Below is a small trained network, with its code and all its weights. Each question gives an input and a class and asks what happens when units are switched off, that is, made to give their printed mean instead of their output.

import numpy as np


def w(rows, s, z=0):
    codes = np.array(rows[::2]) - 128.0
    scale = np.full(codes.shape[1], s)
    scale[-1] = z or s
    return codes * scale


def norm(h):
    return h / np.sqrt((h * h).mean(-1, keepdims=True) + 1e-5)


def f(y):
    return y / 2 * (1 + np.tanh(0.7978845608 * (y + 0.044715 * y**3)))


def log_softmax(a):
    a = a - a.max(-1, keepdims=True)
    return a - np.log(np.exp(a).sum(-1, keepdims=True))


def net(x, mask):
    res = np.array(x, float).reshape(1, 5) / 4 @ E
    u = 0
    for l in range(4):
        y = f(norm(res) @ A[l][:, :-1].T + A[l][:, -1])
        res = res + np.where(mask[u : u + 6], y, B[l][:, -1]) @ B[l][:, :-1]
        u += 6
    return log_softmax(norm(res)[-1] @ U[:, :-1].T + U[:, -1])


A, B = {}, {}
E = w([
[126,129,131],'x0',
[225,188,178],'x1',
[176,115,48],'x2',
[71,255,61],'x3',
[122,130,125],'x4',
],0.0067)
A[0] = w([
[64,43,38,3],'0.n1',
[136,117,110,15],'0.n2',
[203,137,164,34],'0.n3',
[68,133,34,233],'0.n4',
[203,62,4,21],'0.n5',
[162,164,64,161],'0.n6',
],0.012,0.002)
B[0] = w([
[92,84,214,223],'0.n1',
[149,129,108,114],'0.n2',
[151,123,189,168],'0.n3',
[91,190,218,254],'0.n4',
[96,109,7,216],'0.n5',
[108,166,122,188],'0.n6',
],0.015,0.0053)
A[1] = w([
[209,28,111,103],'1.n1',
[130,184,110,22],'1.n2',
[139,117,120,5],'1.n3',
[134,93,243,188],'1.n4',
[227,167,136,38],'1.n5',
[253,168,90,200],'1.n6',
],0.014,0.0023)
B[1] = w([
[221,197,136,173],'1.n1',
[182,147,184,146],'1.n2',
[113,136,176,113],'1.n3',
[111,138,76,254],'1.n4',
[76,150,252,158],'1.n5',
[15,110,144,177],'1.n6',
],0.019,0.0082)
A[2] = w([
[244,23,136,251],'2.n1',
[120,19,158,88],'2.n2',
[210,73,146,76],'2.n3',
[143,35,173,72],'2.n4',
[30,221,52,187],'2.n5',
[115,67,185,180],'2.n6',
],0.011,0.002)
B[2] = w([
[183,227,176,143],'2.n1',
[115,178,169,133],'2.n2',
[163,160,131,126],'2.n3',
[113,161,223,124],'2.n4',
[254,86,95,254],'2.n5',
[101,194,119,140],'2.n6',
],0.013,0.0099)
A[3] = w([
[141,76,8,237],'3.n1',
[65,106,120,209],'3.n2',
[143,64,157,5],'3.n3',
[208,100,107,190],'3.n4',
[179,145,164,85],'3.n5',
[115,150,85,178],'3.n6',
],0.019,0.0018)
B[3] = w([
[3,97,45,245],'3.n1',
[96,207,184,181],'3.n2',
[205,168,176,119],'3.n3',
[63,177,112,254],'3.n4',
[113,128,54,205],'3.n5',
[146,153,166,151],'3.n6',
],0.019,0.0077)
U = w([
[103,149,93,209],'0',
[99,148,91,192],'1',
[97,130,178,122],'2',
[211,155,75,151],'3',
[96,88,56,151],'4',
[157,72,108,44],'5',
[186,5,135,44],'6',
[209,37,124,3],'7',
],0.018,0.0073)

Each question gives the input, the list of numbers given to net, and the class t.
The units are the neurons (one row each of A and B). Each row of codes is followed by its name. A weight is (code - 128) times the scale printed after its matrix; where a second scale follows, it is the last column's (A, B and U).
mask holds one flag per neuron, layer by layer. A switched-off neuron (its flag False) gives its mean, the last column of its row in B, instead of its output. The means were averaged over made-up inputs and are rounded, as every weight is.
A unit's drop is (log p(t) with every unit on - log p(t) with that unit switched off) / (log p(t) with every unit on - log p(t) with every unit switched off).
The circuit of an input: a set's keep is (log p(t) with only the set's units on - log p(t) with every unit switched off) / (log p(t) with every unit on - log p(t) with every unit switched off). Starting from the 12 units with the biggest drops (on a tie, the unit counted first), units are removed one at a time, each time the one whose removal leaves the highest keep (on an exact tie, the one counted first), for as long as the keep stays at least 0.8.
units of the circuit, in order: the units of the circuit, biggest drop first
most important unit: the unit with the biggest drop
top k neurons: the k neurons with the biggest drops, biggest first
k most important neurons of layer l: the k neurons of layer l with the biggest drops, biggest first
drop of u: that unit's drop, to one decimal
input [5,-8,-6,5,-1], class 2: most important unit : 0.n4
input [-1,-7,3,0,-4], class 2: units of the circuit, in order : (0.n1; 3.n1)
input [-1,-8,3,6,-3], class 2: units of the circuit, in order : (0.n1; 0.n4; 3.n1)
input [-5,-3,-3,-8,7], class 3: units of the circuit, in order : (0.n4; 3.n1; 1.n1)
input [0,-6,0,4,-2], class 2: units of the circuit, in order : (0.n1; 3.n1; 3.n5)
input [-2,-3,-6,-8,7], class 3: units of the circuit, in order : (0.n4; 3.n1; 1.n1)
input [1,2,-2,8,-1], class 3: top 2 neurons : (3.n1; 0.n5)
input [2,-2,3,5,0], class 3: top 2 neurons : (0.n4; 3.n1)
input [-1,-6,5,-1,-1], class 2: top 3 neurons : (0.n1; 3.n2; 1.n1)
input [1,7,-5,-5,5], class 2: 2 most important neurons of layer 0 : (0.n5; 0.n1)
input [-6,-8,-7,-8,1], class 2: 2 most important neurons of layer 3 : (3.n1; 3.n4)
input [-1,6,-4,8,3], class 3: top 2 neurons : (3.n1; 3.n4)
input [3,4,-6,-2,-5], class 4: 2 most important neurons of layer 1 : (1.n4; 1.n2)
input [7,-1,5,8,0], class 3: top 3 neurons : (0.n4; 3.n1; 1.n4)
input [-5,8,5,5,6], class 2: most important unit : 1.n5
input [1,2,2,-8,3], class 3: top 2 neurons : (1.n1; 3.n1)
input [3,8,-5,7,1], class 2: 2 most important neurons of layer 1 : (1.n5; 1.n4)
input [5,-2,-2,-7,2], class 3: top 2 neurons : (0.n4; 2.n1)
input [0,-1,5,7,3], class 3: 2 most important neurons of layer 1 : (1.n4; 1.n2)
input [-1,-5,-4,8,-3], class 3: top 4 neurons : (0.n4; 3.n1; 2.n5; 1.n5)
input [3,-4,0,-2,-2], class 2: 3 most important neurons of layer 2 : (2.n2; 2.n4; 2.n5)
input [-3,8,-4,5,5], class 2: top neuron : (1.n5)
input [5,2,-6,-8,5], class 3: drop of 2.n1 : 0.3
